Below are the code and all the weights of a small trained network. Each question names an input and a class and asks about switching units off, where a switched-off unit gives its printed mean instead of its output.

import numpy as np


def w(rows, s, z=0):
    codes = np.array(rows[::2]) - 128.0
    scale = np.full(codes.shape[1], s)
    scale[-1] = z or s
    return codes * scale


def f(y):
    return np.maximum(y, 0)


def log_softmax(a):
    a = a - a.max(-1, keepdims=True)
    return a - np.log(np.exp(a).sum(-1, keepdims=True))


def net(x, mask):
    res = np.array(x, float).reshape(1, 6) / 4 @ E
    y = f(res @ A[0][:, :-1].T + A[0][:, -1])
    res = res + np.where(mask, y, B[0][:, -1]) @ B[0][:, :-1]
    return log_softmax(res[-1] @ U[:, :-1].T + U[:, -1])


A, B = {}, {}
E = w([
[105,180,165,92,219,137,34,21,90,165,93],'x0',
[232,101,227,90,91,216,126,210,135,173,131],'x1',
[143,126,121,26,123,67,137,73,220,148,76],'x2',
[82,72,57,113,101,105,145,121,198,197,75],'x3',
[89,134,132,83,29,119,216,108,148,159,11],'x4',
[112,123,91,85,142,38,227,114,75,116,119],'x5',
],0.011)
A[0] = w([
[207,202,168,96,138,204,47,65,103,167,133,75],'N0',
[53,178,89,96,84,42,168,129,152,53,92,35],'N1',
[38,95,15,88,174,80,86,54,163,164,105,92],'N2',
[125,75,112,134,13,109,210,179,145,166,46,35],'N3',
[99,198,132,88,147,98,189,79,76,108,71,3],'N4',
[117,170,145,231,236,123,8,128,20,113,192,133],'N5',
[88,174,9,181,144,155,120,114,158,162,122,119],'N6',
[231,122,153,12,251,68,108,129,149,152,208,116],'N7',
[108,110,100,133,145,125,100,15,249,244,18,84],'N8',
[120,63,129,133,98,152,125,252,93,165,113,110],'N9',
[105,189,130,65,209,37,216,29,1,146,96,104],'N10',
],0.0076,0.007)
B[0] = w([
[126,77,103,151,91,108,150,179,106,35,162,197],'N0',
[140,73,107,170,122,146,158,113,202,137,191,175],'N1',
[40,209,158,74,193,72,103,108,147,160,73,205],'N2',
[216,202,55,118,107,133,176,125,15,85,63,193],'N3',
[152,116,118,162,125,196,130,155,162,203,119,166],'N4',
[135,183,55,132,124,197,173,14,64,41,179,252],'N5',
[106,127,173,148,130,34,154,148,90,105,102,167],'N6',
[128,94,215,92,68,59,156,204,65,87,104,196],'N7',
[30,188,193,134,189,155,66,121,125,98,142,207],'N8',
[212,109,156,99,117,173,153,131,139,150,147,172],'N9',
[140,167,102,139,156,192,158,147,182,254,42,222],'N10',
],0.0092,0.02)
U = w([
[112,136,78,135,144,129,134,66,99,21,186,195],'0',
[137,48,99,85,99,149,107,43,142,112,137,3],'1',
[185,93,175,154,131,249,105,194,160,179,151,171],'2',
[83,146,95,119,166,54,140,102,189,158,86,129],'3',
[161,151,156,89,100,138,170,140,108,124,70,154],'4',
[71,147,208,89,178,84,16,91,155,129,106,52],'5',
[159,29,109,145,68,53,173,198,131,72,168,235],'6',
[134,53,126,108,127,104,67,59,140,172,144,26],'7',
],0.011,0.0062)

Each question gives the input, the list of numbers given to net, and the class t.
The units are the neurons (one row each of A and B). Each row of codes is followed by its name. A weight is (code - 128) times the scale printed after its matrix; where a second scale follows, it is the last column's (A, B and U).
mask holds one flag per neuron, in row order. A switched-off neuron (its flag False) gives its mean, the last column of its row in B, instead of its output. The means were averaged over made-up inputs and are rounded, as every weight is.
A unit's drop is (log p(t) with every unit on - log p(t) with that unit switched off) / (log p(t) with every unit on - log p(t) with every unit switched off).
The circuit of an input: a set's keep is (log p(t) with only the set's units on - log p(t) with every unit switched off) / (log p(t) with every unit on - log p(t) with every unit switched off). Starting from all 11 units, units are removed one at a time, each time the one whose removal leaves the highest keep (on an exact tie, the one counted first), for as long as the keep stays at least 0.8.
units of the circuit, in order: the units of the circuit, biggest drop first
top k neurons: the k neurons with the biggest drops, biggest first
drop of u: that unit's drop, to one decimal
input [-3,-6,-5,0,3,-2], class 6: units of the circuit, in order	[N5 N8]
input [7,-8,-2,2,3,-3], class 5: units of the circuit, in order	[N8]
input [-6,-6,-3,-4,4,7], class 4: top 4 neurons	[N10 N3 N0 N2]
input [-7,0,-3,-2,-4,5], class 6: top 2 neurons	[N5 N8]
input [-5,5,-5,-5,-2,4], class 2: top 4 neurons	[N9 N0 N7 N3]
input [-6,-6,-7,0,4,7], class 6: top 2 neurons	[N1 N5]
input [-1,5,7,5,-8,-1], class 6: units of the circuit, in order	[N7 N10]
input [4,7,5,4,7,-6], class 5: top 2 neurons	[N8 N5]
input [-5,7,-8,-6,-1,6], class 2: top 3 neurons	[N9 N0 N7]
input [-8,-5,2,2,-6,0], class 6: top 2 neurons	[N5 N10]
input [8,-2,4,1,-4,-7], class 0: top 3 neurons	[N5 N0 N10]
input [3,-5,6,6,0,3], class 5: top 2 neurons	[N8 N2]
input [-3,0,6,5,3,-4], class 5: top 3 neurons	[N8 N5 N10]
input [3,-6,0,4,-2,4], class 3: units of the circuit, in order	[N10]
input [-4,-6,1,0,3,1], class 3: drop of N5	0.1
input [3,6,4,-6,-6,5], class 6: drop of N7	0.8
input [-6,-8,6,-6,-1,-3], class 3: drop of N7	0.2
